Below is a small trained network, with its code and all its weights. Each question gives an input and a target symbol and asks what happens when units are switched off, that is, made to give their printed mean instead of their output.

import numpy as np


def w(rows, s, z=0):
    codes = np.array(rows[::2]) - 128.0
    scale = np.full(codes.shape[1], s)
    scale[-1] = z or s
    return codes * scale


def f(y):
    return y / 2 * (1 + np.tanh(0.7978845608 * (y + 0.044715 * y**3)))


def softmax(a):
    e = np.exp(a - a.max(-1, keepdims=True))
    return e / e.sum(-1, keepdims=True)


def log_softmax(a):
    a = a - a.max(-1, keepdims=True)
    return a - np.log(np.exp(a).sum(-1, keepdims=True))


def net(x, mask):
    ids = ['αβγδηλμξσψ'.index(c) for c in x.split()]
    T = len(ids)
    res = E[ids] + P[:T]
    r = res
    for j in range(3):
        rows = slice(3 * j, 3 * j + 3)
        q, k, v = (r @ M[0][rows].T for M in (Q, K, V))
        z = softmax(np.where(np.tri(T) > 0, q @ k.T / 3**0.5, -1e9)) @ v
        o = O[0][rows]
        res = res + np.where(mask[j], z, o[:, -1]) @ o[:, :-1]
    y = f(res @ A[0][:, :-1].T + A[0][:, -1])
    res = res + np.where(mask[3:27], y, B[0][:, -1]) @ B[0][:, :-1]
    return log_softmax(res[-1] @ U[:, :-1].T + U[:, -1])


Q, K, V, O, A, B = {}, {}, {}, {}, {}, {}
E = w([
[158,99,175],'α',
[120,105,174],'β',
[133,77,135],'γ',
[111,67,119],'δ',
[154,97,173],'η',
[163,106,174],'λ',
[106,89,160],'μ',
[81,97,106],'ξ',
[3,223,139],'σ',
[222,8,105],'ψ',
],0.012)
P = w([
[92,61,157],'0',
[136,174,245],'1',
[123,135,167],'2',
[167,221,61],'3',
[134,121,99],'4',
[100,77,112],'5',
[89,63,126],'6',
[112,95,175],'7',
[154,125,202],'8',
[160,123,89],'9',
[134,95,55],'10',
[78,32,86],'11',
[50,23,147],'12',
[96,57,222],'13',
],0.012)
Q[0] = w([
[182,139,251],'H1',
[156,211,65],'H1',
[35,73,254],'H1',
[66,63,134],'H2',
[17,106,103],'H2',
[67,55,109],'H2',
[152,178,22],'H3',
[54,195,210],'H3',
[181,243,56],'H3',
],0.0083)
K[0] = w([
[33,79,135],'H1',
[169,106,223],'H1',
[98,93,27],'H1',
[124,111,39],'H2',
[148,90,65],'H2',
[94,100,37],'H2',
[112,225,172],'H3',
[2,99,125],'H3',
[99,173,170],'H3',
],0.0096)
V[0] = w([
[217,68,109],'H1',
[25,130,64],'H1',
[67,88,68],'H1',
[105,184,187],'H2',
[129,182,184],'H2',
[159,44,101],'H2',
[2,196,191],'H3',
[58,107,139],'H3',
[118,182,201],'H3',
],0.0092)
O[0] = w([
[159,235,162,161],'H1',
[63,100,2,131],'H1',
[83,181,38,188],'H1',
[91,82,80,99],'H2',
[104,75,73,94],'H2',
[131,149,159,253],'H2',
[50,162,141,20],'H3',
[121,167,140,197],'H3',
[46,112,132,66],'H3',
],0.0098,0.0027)
A[0] = w([
[37,126,63,55],'N1',
[31,161,128,229],'N2',
[198,46,96,82],'N3',
[200,138,133,166],'N4',
[128,62,70,117],'N5',
[126,89,122,108],'N6',
[95,173,2,214],'N7',
[119,122,207,119],'N8',
[101,142,19,180],'N9',
[166,107,208,189],'N10',
[78,143,119,200],'N11',
[47,243,64,120],'N12',
[167,53,179,147],'N13',
[18,128,126,230],'N14',
[154,101,183,172],'N15',
[2,212,86,40],'N16',
[150,97,215,183],'N17',
[153,173,102,179],'N18',
[122,179,182,179],'N19',
[100,67,42,119],'N20',
[162,129,189,175],'N21',
[176,95,155,157],'N22',
[133,18,37,146],'N23',
[151,246,85,254],'N24',
],0.0073,0.0069)
B[0] = w([
[138,211,168,147],'N1',
[132,62,84,231],'N2',
[113,192,91,168],'N3',
[109,173,78,199],'N4',
[122,193,172,151],'N5',
[109,152,153,129],'N6',
[237,96,152,175],'N7',
[40,162,164,161],'N8',
[224,87,181,160],'N9',
[74,162,110,254],'N10',
[142,51,92,185],'N11',
[212,134,200,161],'N12',
[11,210,149,222],'N13',
[141,1,88,247],'N14',
[29,155,99,213],'N15',
[139,227,210,165],'N16',
[55,155,111,246],'N17',
[206,148,70,149],'N18',
[101,132,92,189],'N19',
[161,185,219,158],'N20',
[95,153,103,216],'N21',
[87,160,105,202],'N22',
[166,211,222,198],'N23',
[250,143,23,194],'N24',
],0.0052,0.0061)
U = w([
[80,124,181,119],'α',
[67,70,75,254],'β',
[130,111,94,53],'γ',
[181,75,1,118],'δ',
[86,117,169,5],'η',
[78,126,194,11],'λ',
[120,104,109,180],'μ',
[216,85,142,215],'ξ',
[172,112,230,43],'σ',
[166,202,128,141],'ψ',
],0.0092,0.0032)

Each question gives the input, a string of symbols that net reads in full, and the target symbol t.
The units are the heads (3 rows each of Q, K, V and O) and the neurons (one row each of A and B). Each row of codes is followed by its name. A weight is (code - 128) times the scale printed after its matrix; where a second scale follows, it is the last column's (O, A, B and U).
mask holds one flag per unit, heads first, then neurons. A switched-off unit (its flag False) gives its mean, the last column of its rows in O or B, instead of its output. The means were averaged over made-up inputs and are rounded, as every weight is.
A unit's drop is (log p(t) with every unit on - log p(t) with that unit switched off) / (log p(t) with every unit on - log p(t) with every unit switched off).
The circuit of an input: a set's keep is (log p(t) with only the set's units on - log p(t) with every unit switched off) / (log p(t) with every unit on - log p(t) with every unit switched off). Starting from the 12 units with the biggest drops (on a tie, the unit counted first), units are removed one at a time, each time the one whose removal leaves the highest keep (on an exact tie, the one counted first), for as long as the keep stays at least 0.8.
units of the circuit, in order: the units of the circuit, biggest drop first
most important unit: the unit with the biggest drop
k most important neurons: the k neurons with the biggest drops, biggest first
heads that matter: for each layer, one digit per head in row order, 1 if its drop is at least 0.15 and else 0, layers parted by /
input ψ γ μ μ ψ ξ λ, target ψ: most important unit	H3
input δ σ η μ ψ μ ξ δ β μ γ γ ψ α, target ψ: units of the circuit, in order	(H3; H1; N14; H2)
input ξ β η, target ξ: heads that matter	110
input ψ δ λ, target ψ: heads that matter	101
input ξ δ μ μ δ μ ξ λ, target δ: heads that matter	100
input β δ ξ μ, target δ: heads that matter	000
input α η μ ξ μ μ γ λ, target β: heads that matter	000
input β δ μ α γ δ σ σ, target ξ: heads that matter	100
input μ α μ λ μ ψ β, target ψ: units of the circuit, in order	(H3; H1; H2; N14)
input σ ξ μ, target ξ: 2 most important neurons	(N14; N7)
input ψ α ψ ξ μ, target ψ: 2 most important neurons	(N14; N2)
input ξ δ σ ξ δ β δ η σ δ σ σ ψ, target σ: 2 most important neurons	(N23; N20)
input ψ β σ δ, target β: units of the circuit, in order	(H3; H2)
input ξ γ α, target ξ: most important neuron	(N7)
input μ σ η λ, target ξ: heads that matter	010
input α α μ μ λ α β μ σ λ σ σ μ γ, target σ: heads that matter	100
input λ μ σ ψ μ ξ μ γ η ξ ψ η ξ, target ψ: heads that matter	111
input σ η γ σ ξ σ, target σ: 2 most important neurons	(N16; N12)
input μ μ ψ δ γ ξ, target δ: heads that matter	110
input μ μ ξ α α λ ψ β σ μ ψ μ ψ, target ψ: heads that matter	001
input ψ β β ψ α η α λ ψ β λ σ β γ, target σ: most important unit	H1
input α σ β μ λ β δ δ λ η ξ β, target δ: heads that matter	110
input σ β α ξ σ η, target ξ: 3 most important neurons	(N7; N9; N14)
